Here is a tiny trained network, its code and every weight. The questions are about switching its units off for an input and a target symbol, where a switched-off unit gives its printed mean instead of its output.

import numpy as np


def w(rows, s, z=0):
    codes = np.array(rows[::2]) - 128.0
    scale = np.full(codes.shape[1], s)
    scale[-1] = z or s
    return codes * scale


def norm(h):
    return h / np.sqrt((h * h).mean(-1, keepdims=True) + 1e-5)


def f(y):
    return np.maximum(y, 0)


def softmax(a):
    e = np.exp(a - a.max(-1, keepdims=True))
    return e / e.sum(-1, keepdims=True)


def log_softmax(a):
    a = a - a.max(-1, keepdims=True)
    return a - np.log(np.exp(a).sum(-1, keepdims=True))


def net(x, mask):
    ids = ['αβγεηθμστφψω'.index(c) for c in x.split()]
    T = len(ids)
    res = E[ids] + P[:T]
    u = 0
    for l in range(2):
        q, k, v = (norm(res) @ M[l].T for M in (Q, K, V))
        z = softmax(np.where(np.tri(T) > 0, q @ k.T / 2**0.5, -1e9)) @ v
        res = res + np.where(mask[u], z, O[l][:, -1]) @ O[l][:, :-1]
        u += 1
        y = f(norm(res) @ A[l][:, :-1].T + A[l][:, -1])
        res = res + np.where(mask[u : u + 12], y, B[l][:, -1]) @ B[l][:, :-1]
        u += 12
    return log_softmax(norm(res)[-1] @ U[:, :-1].T + U[:, -1])


Q, K, V, O, A, B = {}, {}, {}, {}, {}, {}
E = w([
[112,173,185],'α',
[131,249,84],'β',
[106,182,194],'γ',
[159,68,153],'ε',
[176,127,57],'η',
[161,155,106],'θ',
[113,160,195],'μ',
[169,144,80],'σ',
[142,67,228],'τ',
[162,159,90],'φ',
[162,151,110],'ψ',
[101,162,202],'ω',
],0.013)
P = w([
[103,169,185],'0',
[90,125,142],'1',
[150,160,155],'2',
[91,117,146],'3',
[177,167,163],'4',
[90,117,148],'5',
[199,184,178],'6',
[100,103,129],'7',
[247,206,140],'8',
],0.012)
Q[0] = w([
[78,22,1],'L0H0',
[105,55,233],'L0H0',
],0.0047)
K[0] = w([
[1,127,30],'L0H0',
[132,51,152],'L0H0',
],0.006)
V[0] = w([
[101,137,121],'L0H0',
[3,187,39],'L0H0',
],0.0042)
O[0] = w([
[253,209,157,115],'L0H0',
[108,51,226,1],'L0H0',
],0.0033,0.0016)
A[0] = w([
[152,90,156,65],'L0N0',
[178,118,210,148],'L0N1',
[42,192,176,144],'L0N2',
[198,72,84,155],'L0N3',
[134,194,186,103],'L0N4',
[113,196,181,157],'L0N5',
[115,8,149,91],'L0N6',
[165,156,142,34],'L0N7',
[123,133,187,110],'L0N8',
[172,106,101,255],'L0N9',
[55,18,180,97],'L0N10',
[129,90,195,121],'L0N11',
],0.011,0.0041)
B[0] = w([
[216,100,110,145],'L0N0',
[169,178,68,236],'L0N1',
[157,109,82,233],'L0N2',
[99,176,26,184],'L0N3',
[119,68,3,239],'L0N4',
[115,108,91,255],'L0N5',
[71,27,84,159],'L0N6',
[82,147,142,153],'L0N7',
[191,113,97,183],'L0N8',
[127,51,142,204],'L0N9',
[60,95,77,173],'L0N10',
[200,42,167,184],'L0N11',
],0.0069,0.0068)
Q[1] = w([
[21,26,6],'L1H0',
[10,61,224],'L1H0',
],0.011)
K[1] = w([
[67,104,218],'L1H0',
[9,69,66],'L1H0',
],0.013)
V[1] = w([
[141,152,45],'L1H0',
[2,252,86],'L1H0',
],0.0083)
O[1] = w([
[226,103,69,244],'L1H0',
[254,42,13,3],'L1H0',
],0.0085,0.0064)
A[1] = w([
[245,102,172,53],'L1N0',
[249,93,97,1],'L1N1',
[172,244,250,102],'L1N2',
[138,251,66,82],'L1N3',
[181,88,187,157],'L1N4',
[104,55,116,79],'L1N5',
[13,146,124,114],'L1N6',
[241,148,63,127],'L1N7',
[227,75,175,176],'L1N8',
[210,157,102,153],'L1N9',
[92,113,222,4],'L1N10',
[124,1,177,161],'L1N11',
],0.011,0.0089)
B[1] = w([
[250,141,68,146],'L1N0',
[143,39,153,161],'L1N1',
[17,82,52,153],'L1N2',
[119,116,84,182],'L1N3',
[203,131,131,147],'L1N4',
[80,153,121,139],'L1N5',
[144,98,146,168],'L1N6',
[140,151,170,248],'L1N7',
[121,188,168,187],'L1N8',
[114,121,175,216],'L1N9',
[188,80,49,130],'L1N10',
[135,182,112,160],'L1N11',
],0.014,0.011)
U = w([
[161,127,113,77],'α',
[140,128,78,254],'β',
[155,132,138,96],'γ',
[81,85,47,183],'ε',
[163,121,91,83],'η',
[168,121,94,101],'θ',
[141,155,138,96],'μ',
[141,130,146,96],'σ',
[72,161,193,193],'τ',
[126,162,176,78],'φ',
[164,111,83,98],'ψ',
[91,253,97,9],'ω',
],0.022,0.008)

Each question gives the input, a string of symbols that net reads in full, and the target symbol t.
The units are the heads (2 rows each of Q, K, V and O) and the neurons (one row each of A and B). Each row of codes is followed by its name. A weight is (code - 128) times the scale printed after its matrix; where a second scale follows, it is the last column's (O, A, B and U).
mask holds one flag per unit, layer by layer, with each layer's heads first. A switched-off unit (its flag False) gives its mean, the last column of its rows in O or B, instead of its output. The means were averaged over made-up inputs and are rounded, as every weight is.
A unit's drop is (log p(t) with every unit on - log p(t) with that unit switched off) / (log p(t) with every unit on - log p(t) with every unit switched off).
The circuit of an input: a set's keep is (log p(t) with only the set's units on - log p(t) with every unit switched off) / (log p(t) with every unit on - log p(t) with every unit switched off). Starting from the 12 units with the biggest drops (on a tie, the unit counted first), units are removed one at a time, each time the one whose removal leaves the highest keep (on an exact tie, the one counted first), for as long as the keep stays at least 0.8.
units of the circuit, in order: the units of the circuit, biggest drop first
k most important neurons: the k neurons with the biggest drops, biggest first
k most important neurons of layer l: the k neurons of layer l with the biggest drops, biggest first
input α η ε α ε ψ, target ε: 3 most important neurons -> (L1N7; L1N8; L1N9)
input ε θ μ, target ω: most important neuron of layer 0 -> (L0N11)
input φ ψ ω τ μ η, target τ: 3 most important neurons -> (L0N4; L0N11; L0N1)
input τ ω ε ε η, target ω: 4 most important neurons of layer 0 -> (L0N3; L0N6; L0N10; L0N11)
input θ ψ ε γ σ, target ω: 4 most important neurons -> (L0N6; L0N3; L0N11; L0N4)
input μ τ τ ψ α, target ε: 2 most important neurons -> (L0N4; L0N11)
input ψ β η ε, target ε: 2 most important neurons of layer 0 -> (L0N10; L0N6)
input γ μ α ε μ θ, target ε: 4 most important neurons of layer 0 -> (L0N11; L0N10; L0N1; L0N4)
input ε ε α, target ω: 3 most important neurons of layer 1 -> (L1N1; L1N2; L1N0)
input τ θ η, target ε: 2 most important neurons of layer 0 -> (L0N11; L0N9)
input φ ω ω τ ψ ψ, target τ: 3 most important neurons -> (L0N1; L0N11; L0N3)
input α θ ψ ε γ ω, target ε: 4 most important neurons -> (L1N7; L0N10; L1N8; L1N9)
input α φ φ β ε γ φ, target ω: 2 most important neurons -> (L0N4; L0N3)
input μ θ ε ε τ τ φ, target ε: most important neuron -> (L1N2)
input ψ η ε α ε σ ω, target ω: 2 most important neurons -> (L0N1; L0N3)
input τ γ γ η θ θ τ ψ τ, target ε: 4 most important neurons of layer 0 -> (L0N4; L0N2; L0N1; L0N7)
input β ε β γ τ β ε ψ α, target ω: 2 most important neurons of layer 0 -> (L0N6; L0N3)
input η α η ψ ε ω θ, target ω: 3 most important neurons of layer 0 -> (L0N4; L0N3; L0N5)
input μ η γ ω ε ε β τ, target τ: 3 most important neurons -> (L0N4; L0N11; L0N6)
input φ τ φ ε, target ε: units of the circuit, in order -> (L0N10)
input ε τ ψ α τ η τ, target ε: 3 most important neurons -> (L1N2; L0N1; L1N7)
input ε γ θ, target ω: 2 most important neurons of layer 1 -> (L1N3; L1N0)
